Here is a tiny trained network, its code and every weight. The questions are about switching its units off for an input and a class, where a switched-off unit gives its printed mean instead of its output.

import numpy as np


def w(rows, s, z=0):
    codes = np.array(rows[::2]) - 128.0
    scale = np.full(codes.shape[1], s)
    scale[-1] = z or s
    return codes * scale


def norm(h):
    return h / np.sqrt((h * h).mean(-1, keepdims=True) + 1e-5)


def f(y):
    return y / 2 * (1 + np.tanh(0.7978845608 * (y + 0.044715 * y**3)))


def log_softmax(a):
    a = a - a.max(-1, keepdims=True)
    return a - np.log(np.exp(a).sum(-1, keepdims=True))


def net(x, mask):
    res = np.array(x, float).reshape(1, 2) / 4 @ E
    u = 0
    for l in range(3):
        y = f(norm(res) @ A[l][:, :-1].T + A[l][:, -1])
        res = res + np.where(mask[u : u + 10], y, B[l][:, -1]) @ B[l][:, :-1]
        u += 10
    return log_softmax(norm(res)[-1] @ U[:, :-1].T + U[:, -1])


A, B = {}, {}
E = w([
[139,160,195,1,51,139,73,53],'x0',
[98,28,176,135,48,167,124,95],'x1',
],0.0085)
A[0] = w([
[134,165,154,171,97,154,187,230,7],'L0N1',
[151,184,128,105,136,94,111,145,130],'L0N2',
[116,114,92,254,112,162,140,181,148],'L0N3',
[111,133,210,131,77,190,49,36,97],'L0N4',
[103,52,130,138,117,175,179,117,159],'L0N5',
[102,211,122,73,155,82,88,124,104],'L0N6',
[124,171,102,166,112,149,75,115,113],'L0N7',
[148,96,129,174,84,135,124,131,166],'L0N8',
[124,89,101,157,93,187,92,91,132],'L0N9',
[185,179,141,188,202,65,162,127,160],'L0N10',
],0.0088,0.0019)
B[0] = w([
[77,126,132,161,155,155,73,214,162],'L0N1',
[111,44,95,53,174,142,233,98,187],'L0N2',
[99,178,181,161,143,95,37,110,255],'L0N3',
[135,128,61,241,119,235,125,155,247],'L0N4',
[102,147,140,28,93,2,184,79,183],'L0N5',
[171,72,63,51,186,82,141,164,227],'L0N6',
[144,150,155,120,133,116,154,137,133],'L0N7',
[121,124,98,84,122,118,91,54,155],'L0N8',
[14,92,127,137,72,107,148,86,160],'L0N9',
[207,107,101,72,119,204,160,93,244],'L0N10',
],0.0063,0.0077)
A[1] = w([
[135,195,132,135,170,109,108,101,54],'L1N1',
[78,113,132,142,49,115,254,74,16],'L1N2',
[73,103,247,126,62,1,158,146,95],'L1N3',
[176,105,135,91,66,110,129,63,133],'L1N4',
[188,122,208,164,202,174,114,144,20],'L1N5',
[133,125,151,87,146,79,134,103,126],'L1N6',
[211,144,104,124,99,146,122,107,8],'L1N7',
[82,140,81,82,59,171,135,87,219],'L1N8',
[197,232,114,115,111,116,69,138,108],'L1N9',
[116,136,130,100,173,36,189,100,99],'L1N10',
],0.0073,0.0019)
B[1] = w([
[191,152,122,137,107,158,137,232,143],'L1N1',
[233,167,145,132,82,232,46,197,176],'L1N2',
[110,114,110,2,168,98,138,27,217],'L1N3',
[95,149,122,160,126,149,155,178,183],'L1N4',
[153,199,146,150,174,202,51,159,160],'L1N5',
[150,116,51,150,120,114,220,95,150],'L1N6',
[96,157,50,149,161,91,148,86,161],'L1N7',
[76,90,103,232,63,89,167,169,252],'L1N8',
[114,114,130,112,122,210,158,120,169],'L1N9',
[210,68,181,131,127,22,157,126,186],'L1N10',
],0.007,0.0043)
A[2] = w([
[80,100,163,145,127,137,143,5,79],'L2N1',
[183,147,126,115,195,114,151,107,139],'L2N2',
[41,79,192,168,110,77,99,138,204],'L2N3',
[142,135,122,193,194,101,80,174,99],'L2N4',
[124,130,147,189,94,164,85,135,241],'L2N5',
[90,72,140,125,97,42,146,110,141],'L2N6',
[90,105,104,115,119,89,120,32,231],'L2N7',
[144,131,73,159,141,193,162,148,95],'L2N8',
[101,190,160,180,120,57,114,138,88],'L2N9',
[169,165,92,113,164,108,107,48,252],'L2N10',
],0.011,0.0029)
B[2] = w([
[181,147,144,117,200,93,108,98,200],'L2N1',
[139,114,174,182,140,130,146,131,249],'L2N2',
[165,84,155,140,118,59,132,105,228],'L2N3',
[82,156,132,102,74,180,117,114,201],'L2N4',
[178,93,145,138,191,102,163,173,247],'L2N5',
[147,251,121,100,155,123,92,126,207],'L2N6',
[81,146,136,139,196,157,92,146,245],'L2N7',
[89,167,165,51,76,102,83,83,253],'L2N8',
[177,87,99,112,85,138,180,103,143],'L2N9',
[104,100,114,182,115,126,124,169,253],'L2N10',
],0.011,0.0063)
U = w([
[159,190,115,105,78,69,174,127,65],'0',
[15,110,75,47,74,148,113,108,122],'1',
[90,155,137,152,135,124,194,82,2],'2',
[182,85,64,93,225,109,243,165,161],'3',
[114,215,155,163,170,235,96,172,164],'4',
[125,163,168,132,210,6,73,54,142],'5',
[170,49,189,217,73,95,125,138,192],'6',
],0.015,0.0075)

Each question gives the input, the list of numbers given to net, and the class t.
The units are the neurons (one row each of A and B). Each row of codes is followed by its name. A weight is (code - 128) times the scale printed after its matrix; where a second scale follows, it is the last column's (A, B and U).
mask holds one flag per neuron, layer by layer. A switched-off neuron (its flag False) gives its mean, the last column of its row in B, instead of its output. The means were averaged over made-up inputs and are rounded, as every weight is.
A unit's drop is (log p(t) with every unit on - log p(t) with that unit switched off) / (log p(t) with every unit on - log p(t) with every unit switched off).
The circuit of an input: a set's keep is (log p(t) with only the set's units on - log p(t) with every unit switched off) / (log p(t) with every unit on - log p(t) with every unit switched off). Starting from the 12 units with the biggest drops (on a tie, the unit counted first), units are removed one at a time, each time the one whose removal leaves the highest keep (on an exact tie, the one counted first), for as long as the keep stays at least 0.8.
circuit, biggest first: the units of the circuit, biggest drop first
top k neurons: the k neurons with the biggest drops, biggest first
k most important neurons of layer l: the k neurons of layer l with the biggest drops, biggest first
drop of u: that unit's drop, to one decimal
input [2,-1], class 1: top 3 neurons : (L0N4, L0N5, L2N8)
input [-1,-3], class 3: circuit, biggest first : (L0N10)
input [-8,0], class 4: circuit, biggest first : (L2N4, L0N3)
input [5,1], class 6: top 2 neurons : (L0N10, L1N8)
input [-7,1], class 6: 3 most important neurons of layer 0 : (L0N3, L0N4, L0N5)
input [4,1], class 6: top 2 neurons : (L0N10, L2N5)
input [-1,8], class 5: 2 most important neurons of layer 0 : (L0N5, L0N10)
input [7,-4], class 1: top 2 neurons : (L0N4, L2N5)
input [-5,1], class 6: top 3 neurons : (L0N3, L0N4, L0N5)
input [3,1], class 6: top 2 neurons : (L2N5, L0N10)
input [-8,1], class 6: 2 most important neurons of layer 0 : (L0N3, L0N4)
input [4,0], class 1: top 2 neurons : (L2N8, L0N4)
input [7,8], class 6: drop of L0N4 : 2.6
input [8,-1], class 1: top neuron : (L0N3)
input [0,0], class 0: drop of L1N10 : 0.2
input [5,6], class 6: drop of L0N4 : 2.9
input [8,4], class 6: drop of L0N4 : 2.0
